Here is a tiny trained network, its code and every weight. The questions are about switching its units off for an input and a target symbol, where a switched-off unit gives its printed mean instead of its output.

import numpy as np


def w(rows, s, z=0):
    codes = np.array(rows[::2]) - 128.0
    scale = np.full(codes.shape[1], s)
    scale[-1] = z or s
    return codes * scale


def f(y):
    return y / 2 * (1 + np.tanh(0.7978845608 * (y + 0.044715 * y**3)))


def softmax(a):
    e = np.exp(a - a.max(-1, keepdims=True))
    return e / e.sum(-1, keepdims=True)


def log_softmax(a):
    a = a - a.max(-1, keepdims=True)
    return a - np.log(np.exp(a).sum(-1, keepdims=True))


def net(x, mask):
    ids = ['βγδεηθλτφω'.index(c) for c in x.split()]
    T = len(ids)
    res = E[ids] + P[:T]
    u = 0
    for l in range(3):
        r = res
        for j in range(2):
            rows = slice(2 * j, 2 * j + 2)
            q, k, v = (r @ M[l][rows].T for M in (Q, K, V))
            z = softmax(np.where(np.tri(T) > 0, q @ k.T / 2**0.5, -1e9)) @ v
            o = O[l][rows]
            res = res + np.where(mask[u + j], z, o[:, -1]) @ o[:, :-1]
        u += 2
        y = f(res @ A[l][:, :-1].T + A[l][:, -1])
        res = res + np.where(mask[u : u + 8], y, B[l][:, -1]) @ B[l][:, :-1]
        u += 8
    return log_softmax(res[-1] @ U[:, :-1].T + U[:, -1])


Q, K, V, O, A, B = {}, {}, {}, {}, {}, {}
E = w([
[158,193,203,102],'β',
[140,80,139,189],'γ',
[203,172,101,109],'δ',
[194,166,96,98],'ε',
[135,103,63,73],'η',
[172,103,193,100],'θ',
[162,161,115,218],'λ',
[79,64,127,123],'τ',
[232,166,197,151],'φ',
[119,252,58,153],'ω',
],0.022)
P = w([
[172,64,30,176],'0',
[162,68,70,167],'1',
[145,69,103,166],'2',
[120,84,129,173],'3',
[97,93,154,183],'4',
[78,101,182,196],'5',
[55,126,214,189],'6',
[38,136,233,193],'7',
[30,161,254,175],'8',
],0.0077)
Q[0] = w([
[134,151,137,22],'0.h1',
[64,213,175,41],'0.h1',
[139,207,113,254],'0.h2',
[96,119,80,115],'0.h2',
],0.0086)
K[0] = w([
[97,150,96,139],'0.h1',
[189,112,104,110],'0.h1',
[135,254,172,164],'0.h2',
[63,153,125,188],'0.h2',
],0.011)
V[0] = w([
[211,72,63,177],'0.h1',
[53,225,171,133],'0.h1',
[34,85,121,120],'0.h2',
[3,222,54,189],'0.h2',
],0.0041)
O[0] = w([
[51,3,62,185,254],'0.h1',
[167,177,110,22,37],'0.h1',
[164,144,126,22,30],'0.h2',
[138,138,154,201,73],'0.h2',
],0.0063,0.0035)
A[0] = w([
[67,114,121,165,76],'0.n1',
[157,87,141,115,106],'0.n2',
[173,109,166,40,60],'0.n3',
[199,108,114,121,254],'0.n4',
[185,214,61,113,197],'0.n5',
[52,164,126,166,71],'0.n6',
[121,82,138,115,94],'0.n7',
[104,144,108,8,219],'0.n8',
],0.014,0.006)
B[0] = w([
[143,228,95,79,184],'0.n1',
[67,89,102,137,158],'0.n2',
[47,148,35,195,142],'0.n3',
[35,128,133,251,255],'0.n4',
[62,68,141,139,221],'0.n5',
[115,134,84,94,179],'0.n6',
[69,151,81,73,156],'0.n7',
[128,164,214,253,142],'0.n8',
],0.007)
Q[1] = w([
[125,87,134,105],'1.h1',
[3,112,148,223],'1.h1',
[101,74,94,129],'1.h2',
[155,161,100,20],'1.h2',
],0.015)
K[1] = w([
[175,132,116,181],'1.h1',
[160,254,195,55],'1.h1',
[57,75,62,54],'1.h2',
[200,48,34,160],'1.h2',
],0.012)
V[1] = w([
[254,210,112,220],'1.h1',
[226,152,241,202],'1.h1',
[125,208,8,94],'1.h2',
[128,148,111,40],'1.h2',
],0.006)
O[1] = w([
[254,247,87,32,187],'1.h1',
[155,113,28,105,160],'1.h1',
[102,213,130,73,59],'1.h2',
[24,154,132,175,2],'1.h2',
],0.0073,0.0064)
A[1] = w([
[153,177,138,125,161],'1.n1',
[177,82,178,119,148],'1.n2',
[97,119,95,180,42],'1.n3',
[158,121,136,131,3],'1.n4',
[212,155,161,250,27],'1.n5',
[147,50,126,92,151],'1.n6',
[125,134,64,79,30],'1.n7',
[72,142,59,124,5],'1.n8',
],0.011,0.0023)
B[1] = w([
[107,25,125,235,144],'1.n1',
[190,142,154,201,155],'1.n2',
[132,41,98,42,179],'1.n3',
[106,135,177,145,131],'1.n4',
[88,109,163,50,252],'1.n5',
[177,208,127,128,157],'1.n6',
[119,3,237,105,136],'1.n7',
[196,110,203,179,145],'1.n8',
],0.0068,0.013)
Q[2] = w([
[254,100,140,151],'2.h1',
[176,2,78,31],'2.h1',
[189,173,102,49],'2.h2',
[139,96,177,106],'2.h2',
],0.0074)
K[2] = w([
[151,69,131,37],'2.h1',
[214,98,254,126],'2.h1',
[221,123,114,249],'2.h2',
[94,251,155,134],'2.h2',
],0.0078)
V[2] = w([
[102,157,67,145],'2.h1',
[159,165,169,187],'2.h1',
[150,118,209,127],'2.h2',
[122,121,154,7],'2.h2',
],0.014)
O[2] = w([
[63,156,113,163,2],'2.h1',
[185,123,214,218,138],'2.h1',
[174,68,172,147,157],'2.h2',
[158,66,132,2,16],'2.h2',
],0.011,0.0049)
A[2] = w([
[165,163,195,126,165],'2.n1',
[105,251,111,171,2],'2.n2',
[196,198,20,109,201],'2.n3',
[78,6,165,126,152],'2.n4',
[114,135,107,116,197],'2.n5',
[105,94,112,158,50],'2.n6',
[56,108,185,64,109],'2.n7',
[48,120,140,147,76],'2.n8',
],0.011,0.0082)
B[2] = w([
[68,149,36,86,190],'2.n1',
[201,36,172,75,153],'2.n2',
[217,169,208,12,172],'2.n3',
[128,153,78,157,248],'2.n4',
[13,172,110,172,151],'2.n5',
[198,117,139,41,141],'2.n6',
[150,123,254,60,160],'2.n7',
[210,233,190,106,169],'2.n8',
],0.0071,0.014)
U = w([
[69,2,109,229,192],'β',
[184,200,118,109,119],'γ',
[103,75,178,108,225],'δ',
[136,117,131,149,48],'ε',
[123,124,98,145,130],'η',
[128,170,177,206,224],'θ',
[130,136,106,142,107],'λ',
[120,92,91,122,118],'τ',
[197,38,148,149,4],'φ',
[108,168,95,174,139],'ω',
],0.0074,0.0037)

Each question gives the input, a string of symbols that net reads in full, and the target symbol t.
The units are the heads (2 rows each of Q, K, V and O) and the neurons (one row each of A and B). Each row of codes is followed by its name. A weight is (code - 128) times the scale printed after its matrix; where a second scale follows, it is the last column's (O, A, B and U).
mask holds one flag per unit, layer by layer, with each layer's heads first. A switched-off unit (its flag False) gives its mean, the last column of its rows in O or B, instead of its output. The means were averaged over made-up inputs and are rounded, as every weight is.
A unit's drop is (log p(t) with every unit on - log p(t) with that unit switched off) / (log p(t) with every unit on - log p(t) with every unit switched off).
The circuit of an input: a set's keep is (log p(t) with only the set's units on - log p(t) with every unit switched off) / (log p(t) with every unit on - log p(t) with every unit switched off). Starting from the 12 units with the biggest drops (on a tie, the unit counted first), units are removed one at a time, each time the one whose removal leaves the highest keep (on an exact tie, the one counted first), for as long as the keep stays at least 0.8.
units of the circuit, in order: the units of the circuit, biggest drop first
k most important neurons of layer l: the k neurons of layer l with the biggest drops, biggest first
which heads matter: for each layer, one digit per head in row order, 1 if its drop is at least 0.15 and else 0, layers parted by /
input ω λ γ λ β δ, target β: which heads matter	00 / 01 / 10
input λ τ τ τ, target δ: which heads matter	00 / 01 / 01
input η η τ θ ε ε ε θ θ, target β: units of the circuit, in order	(1.h1; 0.n1; 1.h2)
input τ φ λ β τ, target φ: units of the circuit, in order	(2.h1; 2.h2)
input θ ω δ τ, target θ: which heads matter	01 / 11 / 10
input γ φ φ φ φ ω θ, target θ: 2 most important neurons of layer 0	(0.n4; 0.n1)
input λ δ β φ, target β: most important neuron of layer 0	(0.n4)
input ω λ δ θ λ ε θ, target γ: which heads matter	01 / 10 / 00
input θ ε ε τ τ η η, target δ: 3 most important neurons of layer 0	(0.n1; 0.n4; 0.n7)
input δ ε λ τ, target δ: units of the circuit, in order	(2.n7; 0.n7; 2.h2)
input ε φ φ ε γ, target φ: units of the circuit, in order	(2.h1; 0.n3; 1.n2; 2.h2)
input θ ε λ τ η, target δ: which heads matter	01 / 10 / 01
input λ ε ω δ, target θ: which heads matter	00 / 11 / 10
input γ ε θ δ ε τ φ η γ, target φ: units of the circuit, in order	(2.h1; 1.h2; 0.n4)
input λ η λ, target γ: units of the circuit, in order	(2.n3; 1.h1; 0.n1)
input λ φ θ γ ε ω η, target θ: 4 most important neurons of layer 0	(0.n8; 0.n5; 0.n6; 0.n1)
input φ γ θ θ φ δ φ θ, target φ: 3 most important neurons of layer 1	(1.n5; 1.n2; 1.n7)
input η φ δ, target φ: which heads matter	00 / 11 / 10
input γ φ δ η, target φ: which heads matter	00 / 01 / 10
input ε φ δ τ δ λ, target δ: 2 most important neurons of layer 1	(1.n3; 1.n2)
input δ δ θ φ τ θ τ γ, target δ: which heads matter	00 / 10 / 01
input τ θ η γ ω, target θ: 3 most important neurons of layer 0	(0.n5; 0.n6; 0.n1)
input δ φ φ τ ω δ τ θ δ, target δ: 3 most important neurons of layer 0	(0.n4; 0.n1; 0.n7)
input θ δ θ η δ, target β: which heads matter	00 / 11 / 00
